Moves between points:
j187 ε j297
j187 α j142
j187 π j839
j187 θ j629
j187 ξ j186
j187 χ j500
j473 ε j975
j473 α j67
j473 π j368
j473 θ j585
j473 ξ j795
j473 χ j650
j92 ε j186
j92 α j529
j92 π j800
j92 θ j217
j92 ξ j297
j92 χ j912
j941 ε j843
j941 α j886
j941 π j41
j941 θ j221
j941 ξ j227
j941 χ j165
j229 ε j939
j229 α j313
j229 π j500
j229 θ j317
j229 ξ j218
j229 χ j839
j878 ε j165
j878 α j317
j878 π j563
j878 θ j313
j878 ξ j641
j878 χ j843
j632 ε j429
j632 α j114
j632 π j190
j632 θ j786
j632 ξ j972
j632 χ j147
j529 ε j585
j529 α j92
j529 π j694
j529 θ j975
j529 ξ j425
j529 χ j757
j297 ε j187
j297 α j425
j297 π j42
j297 θ j971
j297 ξ j92
j297 χ j45
j886 ε j519
j886 α j941
j886 π j971
j886 θ j42
j886 ξ j147
j886 χ j972
j912 ε j471
j912 α j757
j912 π j786
j912 θ j190
j912 ξ j45
j912 χ j92
j641 ε j114
j641 α j429
j641 π j650
j641 θ j588
j641 ξ j878
j641 χ j368
j650 ε j573
j650 α j133
j650 π j641
j650 θ j59
j650 ξ j563
j650 χ j473
j843 ε j941
j843 α j519
j843 π j795
j843 θ j778
j843 ξ j368
j843 χ j878
j42 ε j839
j42 α j221
j42 π j297
j42 θ j886
j42 ξ j800
j42 χ j939
j190 ε j133
j190 α j573
j190 π j632
j190 θ j912
j190 ξ j733
j190 χ j217
j218 ε j786
j218 α j588
j218 π j471
j218 θ j429
j218 ξ j229
j218 χ j117
j500 ε j45
j500 α j945
j500 π j229
j500 θ j91
j500 ξ j471
j500 χ j187
j786 ε j218
j786 α j5
j786 π j912
j786 θ j632
j786 ξ j939
j786 χ j800
j629 ε j971
j629 α j795
j629 π j519
j629 θ j187
j629 ξ j67
j629 χ j91
j839 ε j42
j839 α j778
j839 π j187
j839 θ j519
j839 ξ j117
j839 χ j229
j114 ε j641
j114 α j632
j114 π j573
j114 θ j5
j114 ξ j165
j114 χ j227
j597 ε j147
j597 α j368
j597 π j67
j597 θ j117
j597 ξ j519
j597 χ j429
j972 ε j317
j972 α j165
j972 π j733
j972 θ j939
j972 ξ j632
j972 χ j886
j117 ε j800
j117 α j663
j117 π j186
j117 θ j597
j117 ξ j839
j117 χ j218
j165 ε j878
j165 α j972
j165 π j924
j165 θ j712
j165 ξ j114
j165 χ j941
j142 ε j425
j142 α j187
j142 π j778
j142 θ j795
j142 ξ j585
j142 χ j945
j425 ε j142
j425 α j297
j425 π j221
j425 θ j41
j425 ξ j529
j425 χ j773
j975 ε j473
j975 α j217
j975 π j227
j975 θ j529
j975 ξ j41
j975 χ j573
j588 ε j5
j588 α j218
j588 π j59
j588 θ j641
j588 ξ j313
j588 χ j663
j971 ε j629
j971 α j41
j971 π j886
j971 θ j297
j971 ξ j217
j971 χ j733
j67 ε j217
j67 α j473
j67 π j597
j67 θ j186
j67 ξ j629
j67 χ j133
j663 ε j694
j663 α j117
j663 π j585
j663 θ j368
j663 ξ j778
j663 χ j588
j368 ε j227
j368 α j597
j368 π j473
j368 θ j663
j368 ξ j843
j368 χ j641
j733 ε j91
j733 α j924
j733 π j972
j733 θ j45
j733 ξ j190
j733 χ j971
j778 ε j221
j778 α j839
j778 π j142
j778 θ j843
j778 ξ j663
j778 χ j313
j773 ε j945
j773 α j45
j773 π j712
j773 θ j924
j773 ξ j757
j773 χ j425
j939 ε j229
j939 α j712
j939 π j45
j939 θ j972
j939 ξ j786
j939 χ j42
j186 ε j92
j186 α j585
j186 π j117
j186 θ j67
j186 ξ j187
j186 χ j471
j59 ε j757
j59 α j471
j59 π j588
j59 θ j650
j59 ξ j945
j59 χ j585
j945 ε j773
j945 α j500
j945 π j313
j945 θ j563
j945 ξ j59
j945 χ j142
j227 ε j368
j227 α j147
j227 π j975
j227 θ j694
j227 ξ j941
j227 χ j114
j429 ε j632
j429 α j641
j429 π j133
j429 θ j218
j429 ξ j317
j429 χ j597
j563 ε j924
j563 α j91
j563 π j878
j563 θ j945
j563 ξ j650
j563 χ j795
j5 ε j588
j5 α j786
j5 π j757
j5 θ j114
j5 ξ j712
j5 χ j694
j757 ε j59
j757 α j912
j757 π j5
j757 θ j573
j757 ξ j773
j757 χ j529
j924 ε j563
j924 α j733
j924 π j165
j924 θ j773
j924 ξ j573
j924 χ j41
j91 ε j733
j91 α j563
j91 π j317
j91 θ j500
j91 ξ j133
j91 χ j629
j694 ε j663
j694 α j800
j694 π j529
j694 θ j227
j694 ξ j221
j694 χ j5
j573 ε j650
j573 α j190
j573 π j114
j573 θ j757
j573 ξ j924
j573 χ j975
j800 ε j117
j800 α j694
j800 π j92
j800 θ j147
j800 ξ j42
j800 χ j786
j147 ε j597
j147 α j227
j147 π j217
j147 θ j800
j147 ξ j886
j147 χ j632
j712 ε j313
j712 α j939
j712 π j773
j712 θ j165
j712 ξ j5
j712 χ j221
j41 ε j795
j41 α j971
j41 π j941
j41 θ j425
j41 ξ j975
j41 χ j924
j217 ε j67
j217 α j975
j217 π j147
j217 θ j92
j217 ξ j971
j217 χ j190
j313 ε j712
j313 α j229
j313 π j945
j313 θ j878
j313 ξ j588
j313 χ j778
j795 ε j41
j795 α j629
j795 π j843
j795 θ j142
j795 ξ j473
j795 χ j563
j133 ε j190
j133 α j650
j133 π j429
j133 θ j471
j133 ξ j91
j133 χ j67
j471 ε j912
j471 α j59
j471 π j218
j471 θ j133
j471 ξ j500
j471 χ j186
j317 ε j972
j317 α j878
j317 π j91
j317 θ j229
j317 ξ j429
j317 χ j519
j221 ε j778
j221 α j42
j221 π j425
j221 θ j941
j221 ξ j694
j221 χ j712
j585 ε j529
j585 α j186
j585 π j663
j585 θ j473
j585 ξ j142
j585 χ j59
j45 ε j500
j45 α j773
j45 π j939
j45 θ j733
j45 ξ j912
j45 χ j297
j519 ε j886
j519 α j843
j519 π j629
j519 θ j839
j519 ξ j597
j519 χ j317

In the rows, 48 means zero.

The rows follow the links: the fewer symbols apart two points are, the more alike their rows tend to be.

Each row is also shifted at random along 2 hidden directions that mean nothing.

Known rows, each with its point:
44 60 56 57 49 48 45 48 40 45 59 56 39 39 52 53 41 63 38 34 45 40 57 59 45 26 54 34 56 46 49 48 45 48 31 57 42 55 57 48 48 46 38 52 35 42 44 68 34 38 53 47 33 49 58 62 43 55 60 32 33 38 39 34 34 28; point j786
41 62 47 46 40 41 52 57 43 50 49 49 51 44 49 47 41 55 50 46 51 59 57 43 45 49 45 53 54 57 42 45 43 51 40 45 43 52 47 51 53 43 52 48 53 46 46 35 61 34 50 46 55 58 40 67 48 51 42 53 62 42 62 41 47 55; point j217
45 45 50 38 42 44 55 62 58 65 31 54 55 56 35 55 59 43 53 60 51 70 39 44 46 74 50 59 41 49 52 49 46 54 47 43 35 46 37 48 57 53 46 42 48 48 43 27 69 52 39 44 64 43 47 43 56 30 29 66 63 60 53 48 69 59; point j41
56 35 32 44 42 59 42 38 54 39 55 47 52 46 49 39 57 41 51 52 51 41 39 41 55 56 43 48 47 32 56 61 46 47 54 45 50 49 53 46 52 43 57 45 47 60 49 57 55 58 43 44 41 51 41 46 40 48 51 50 39 54 50 54 55 58; point j142
58 49 52 39 48 45 58 36 44 36 52 45 44 49 52 37 49 37 43 51 45 42 60 45 47 41 26 51 57 38 47 53 64 45 50 26 47 60 56 56 53 42 52 46 42 57 48 63 49 54 54 42 41 40 35 52 45 61 43 51 40 35 52 58 50 53; point j91
47 48 39 47 43 56 44 53 53 54 53 61 57 40 44 45 49 55 49 52 51 53 44 48 50 56 48 40 46 45 60 61 42 53 38 53 46 53 53 54 63 44 56 38 43 56 47 53 60 57 44 51 47 51 51 51 41 44 47 52 42 52 50 31 63 51; point j425
54 50 36 54 48 57 47 47 35 49 57 40 45 38 58 46 45 47 59 47 59 42 41 37 51 45 36 57 31 42 48 46 44 47 50 52 65 46 51 61 50 44 59 54 59 58 48 52 37 51 49 58 50 52 45 44 53 62 50 50 43 52 51 47 55 66; point j59
51 48 42 47 44 46 54 46 40 37 46 38 51 51 57 43 45 42 58 48 51 48 53 40 44 48 41 60 58 43 43 46 48 47 56 31 49 49 46 43 49 44 52 48 52 51 45 43 56 39 50 50 53 50 34 56 49 56 41 49 51 44 60 58 44 59; point j67
58 41 43 38 52 39 54 41 50 51 56 43 48 37 44 41 40 45 50 51 46 46 47 41 55 42 34 48 40 41 51 46 54 38 56 36 57 53 50 64 35 35 57 43 56 63 47 54 43 62 50 50 52 53 46 34 52 52 47 61 45 48 60 51 56 58; point j563
45 34 45 50 54 49 45 43 51 37 47 30 56 34 55 43 40 45 48 52 42 46 43 48 47 43 53 48 47 41 54 35 43 41 64 46 48 48 54 45 31 48 43 44 50 53 43 50 41 38 42 50 45 60 48 37 55 45 55 48 35 49 54 59 43 47; point j368
52 45 45 39 43 51 55 43 52 44 42 43 46 66 43 44 60 28 51 53 51 53 53 45 47 62 46 61 54 42 43 48 61 54 59 29 42 48 39 39 59 47 53 51 47 51 47 39 67 49 49 41 56 37 28 51 46 39 30 52 57 49 52 67 53 58; point j629
42 55 46 46 49 46 49 60 44 44 45 44 49 40 50 47 44 48 58 50 50 61 42 44 38 56 41 51 46 51 52 51 36 56 42 40 40 53 61 54 52 53 50 39 48 54 46 39 53 39 39 49 50 56 54 53 52 53 45 52 47 50 63 33 58 55; point j975
45 52 41 46 44 51 50 59 52 72 62 67 58 31 33 48 28 63 50 49 48 45 50 44 70 45 56 34 52 53 61 50 45 47 32 55 49 54 38 66 52 26 57 46 50 50 42 50 60 60 58 59 64 56 44 61 36 38 50 56 60 44 61 38 47 45; point j297
48 45 59 47 54 47 49 47 44 39 43 34 48 57 51 46 46 41 47 45 42 41 53 51 46 41 48 55 50 48 39 34 55 42 58 44 48 42 43 43 39 51 43 61 49 44 47 44 36 42 53 42 50 40 46 45 52 46 45 52 56 40 47 62 34 47; point j429
47 61 52 42 42 47 56 45 43 48 59 68 41 49 47 43 52 50 42 45 52 40 58 49 49 39 35 37 55 43 52 63 49 51 31 42 37 59 57 55 64 40 51 46 36 47 48 66 52 58 61 44 43 41 46 59 36 55 51 41 39 39 46 36 48 43; point j45
53 38 39 40 47 50 51 37 55 42 51 40 52 44 51 39 51 39 51 55 45 51 46 40 50 50 40 53 47 38 53 53 52 48 53 31 44 52 56 51 51 45 57 38 47 62 50 49 58 54 41 45 47 53 41 41 50 50 47 53 38 53 59 57 59 57; point j795
46 58 45 47 42 50 47 56 42 57 46 58 47 43 50 49 48 56 59 48 58 58 44 40 42 54 43 50 35 51 47 48 38 57 35 57 50 47 50 57 58 48 53 50 51 53 50 44 43 44 44 53 49 47 58 49 54 54 48 50 51 54 47 28 60 57; point j757
55 31 43 52 55 48 45 41 54 65 60 44 57 37 33 52 32 56 44 48 47 34 33 48 66 40 57 42 36 51 53 34 51 40 56 61 72 30 37 62 24 32 54 45 59 53 45 43 36 61 52 65 58 58 57 26 54 35 59 59 57 57 49 54 45 47; point j313
41 52 57 50 53 40 51 55 48 44 44 49 39 38 48 51 43 50 41 48 40 60 46 57 33 41 45 45 44 51 46 44 42 47 43 49 39 53 55 49 37 57 37 46 46 45 47 50 32 41 41 47 41 49 65 43 59 48 55 43 42 51 44 37 47 36; point j114
53 39 54 48 60 33 53 34 50 33 63 42 44 33 48 39 32 47 29 41 36 32 60 50 58 22 44 33 61 43 46 43 59 36 52 39 51 54 60 57 36 33 44 41 41 53 53 67 37 56 57 48 37 58 43 45 40 62 63 39 33 33 48 58 31 37; point j317
48 56 57 52 46 46 50 47 50 53 52 64 41 51 40 55 46 57 33 44 47 40 51 60 52 42 56 31 54 54 46 49 54 49 35 56 50 51 44 47 49 46 42 50 45 41 48 54 46 52 53 44 47 44 53 57 38 44 53 39 49 45 34 44 37 30; point j939
50 31 37 56 54 56 37 40 58 49 52 45 54 45 43 52 40 50 43 50 44 36 38 44 59 50 60 43 40 46 53 43 50 44 60 61 55 36 41 46 37 46 49 44 57 52 45 46 42 55 49 56 50 58 51 34 49 40 57 45 46 57 43 58 44 50; point j778
39 45 50 47 55 38 43 48 56 34 47 46 43 34 48 49 48 55 28 49 33 56 44 61 43 38 49 32 53 40 60 59 43 47 43 45 35 62 69 51 40 54 35 34 37 48 46 69 52 45 37 41 34 61 55 43 47 59 63 39 24 47 44 38 46 30; point j941

Where do the symbols, taken in turn from left to right, take each start?
Answer with the point's name.
44 48 43 57 47 54 32 49 49 37 48 50 44 38 54 51 52 57 43 47 46 49 47 62 44 48 54 38 48 41 56 56 37 53 39 66 40 52 61 40 50 57 37 44 42 43 45 68 42 35 39 45 27 50 55 49 46 50 64 36 23 51 40 35 46 34
ξ ξ π => j529
52 48 41 45 48 46 53 40 38 28 48 35 43 44 64 35 54 38 49 51 51 50 53 45 33 40 22 54 47 34 48 53 48 46 49 33 49 62 72 53 49 56 50 41 46 56 51 63 39 44 45 43 31 43 39 47 48 72 50 42 23 41 49 45 51 61
θ π ε => j5
52 41 33 51 43 56 40 43 41 44 48 38 50 43 62 42 49 49 63 51 60 42 47 38 48 51 45 54 45 43 54 54 41 49 54 47 57 42 51 51 52 48 56 48 54 62 47 48 48 43 43 52 44 52 40 49 49 58 47 49 42 51 54 47 54 63
χ ε θ => j573
47 59 55 36 40 42 55 53 47 46 36 56 39 67 43 50 75 33 45 54 50 67 47 55 27 72 33 58 39 44 47 57 50 54 44 38 28 57 50 38 60 68 49 48 40 46 51 41 58 53 36 25 44 31 54 44 54 47 30 52 47 59 44 40 67 52
θ ξ χ => j529
42 47 57 48 48 36 55 57 59 66 42 55 59 51 26 57 35 55 40 48 41 57 48 53 55 50 66 42 53 63 40 36 53 48 48 46 43 44 28 45 39 45 41 41 48 40 48 23 60 51 48 52 71 58 48 46 43 25 42 53 76 48 52 53 42 39
π θ => j297
52 39 34 49 46 46 47 44 48 51 58 30 59 30 54 41 34 46 61 54 46 53 46 34 53 45 39 55 43 49 51 41 44 43 52 43 59 49 55 67 35 32 57 39 59 62 45 45 47 48 47 62 59 70 42 44 52 52 46 56 49 50 72 48 50 66
α θ θ => j67
51 46 53 55 50 64 44 45 43 37 36 44 40 68 60 44 66 43 48 35 51 35 49 57 45 47 51 56 57 47 41 45 56 48 52 54 47 34 39 28 51 59 46 63 42 39 45 51 40 37 52 38 35 26 44 48 47 49 47 35 44 44 29 63 37 47
π ξ θ => j91
51 52 53 46 44 45 57 52 36 54 40 40 46 63 51 46 52 38 57 49 56 48 55 36 43 55 38 69 48 52 33 40 54 41 57 38 55 43 35 45 49 47 56 58 55 50 50 28 49 42 53 51 60 35 39 50 55 49 31 54 72 44 53 59 47 63
π ξ ε ξ => j632
56 48 48 41 43 56 52 41 48 56 46 52 49 64 46 44 55 39 52 46 58 39 49 41 58 50 45 56 49 47 43 50 61 50 55 43 60 37 25 44 58 39 59 60 54 50 51 39 53 58 62 48 54 30 39 45 47 41 32 56 64 51 40 61 53 60
π ξ => j218
54 37 47 48 58 41 48 36 55 43 58 36 52 37 43 45 27 51 34 49 36 37 51 49 61 28 56 36 59 52 49 40 56 36 58 40 52 50 46 51 30 34 45 40 47 53 44 53 50 50 56 55 53 66 39 43 42 48 56 46 50 39 58 64 34 40
π χ ε => j733
54 54 44 51 49 58 51 32 31 28 56 48 41 42 67 34 47 48 49 40 58 30 57 41 47 29 29 50 60 38 47 57 47 49 42 42 59 57 62 55 61 42 57 51 42 53 52 77 39 41 59 45 30 41 38 63 40 76 58 37 24 35 47 46 41 52
ξ α χ => j142
44 53 50 55 53 53 42 53 48 50 48 52 42 36 54 53 47 59 49 42 47 49 43 56 43 39 51 40 41 48 55 51 40 43 38 65 43 48 61 49 41 53 37 49 48 44 43 66 34 44 42 48 38 50 65 47 49 49 59 39 30 51 38 33 48 40
α π ε => j471
47 28 49 50 54 42 45 44 61 49 39 35 50 58 38 49 54 36 46 48 42 52 37 47 49 59 64 54 43 49 49 38 58 48 68 42 45 33 38 37 32 55 42 46 49 47 47 30 52 52 37 47 56 48 48 27 53 35 43 55 52 57 45 69 47 52
π ξ => j473
38 63 66 46 52 41 55 54 43 39 33 50 36 66 54 52 65 42 40 41 45 58 58 59 28 53 49 54 59 49 34 42 47 52 40 43 30 53 50 29 54 68 32 60 34 30 50 43 43 32 43 28 44 31 52 59 54 48 45 37 47 43 34 46 42 34
θ θ χ => j147
47 61 59 37 44 38 57 52 47 57 56 60 48 47 43 44 47 45 42 51 42 55 59 51 48 45 36 45 51 50 40 50 53 48 35 36 42 61 51 59 57 40 54 44 43 49 47 52 58 54 53 41 51 44 44 56 44 51 38 52 53 39 51 42 50 42
θ α α => j45
47 42 39 58 51 61 39 40 47 35 45 37 47 44 59 43 57 46 50 44 47 40 39 51 47 47 56 45 49 37 54 53 46 47 57 57 51 41 55 37 43 58 43 47 50 50 46 55 36 37 43 49 34 49 49 38 44 51 59 41 29 51 44 53 43 46
ε θ => j227
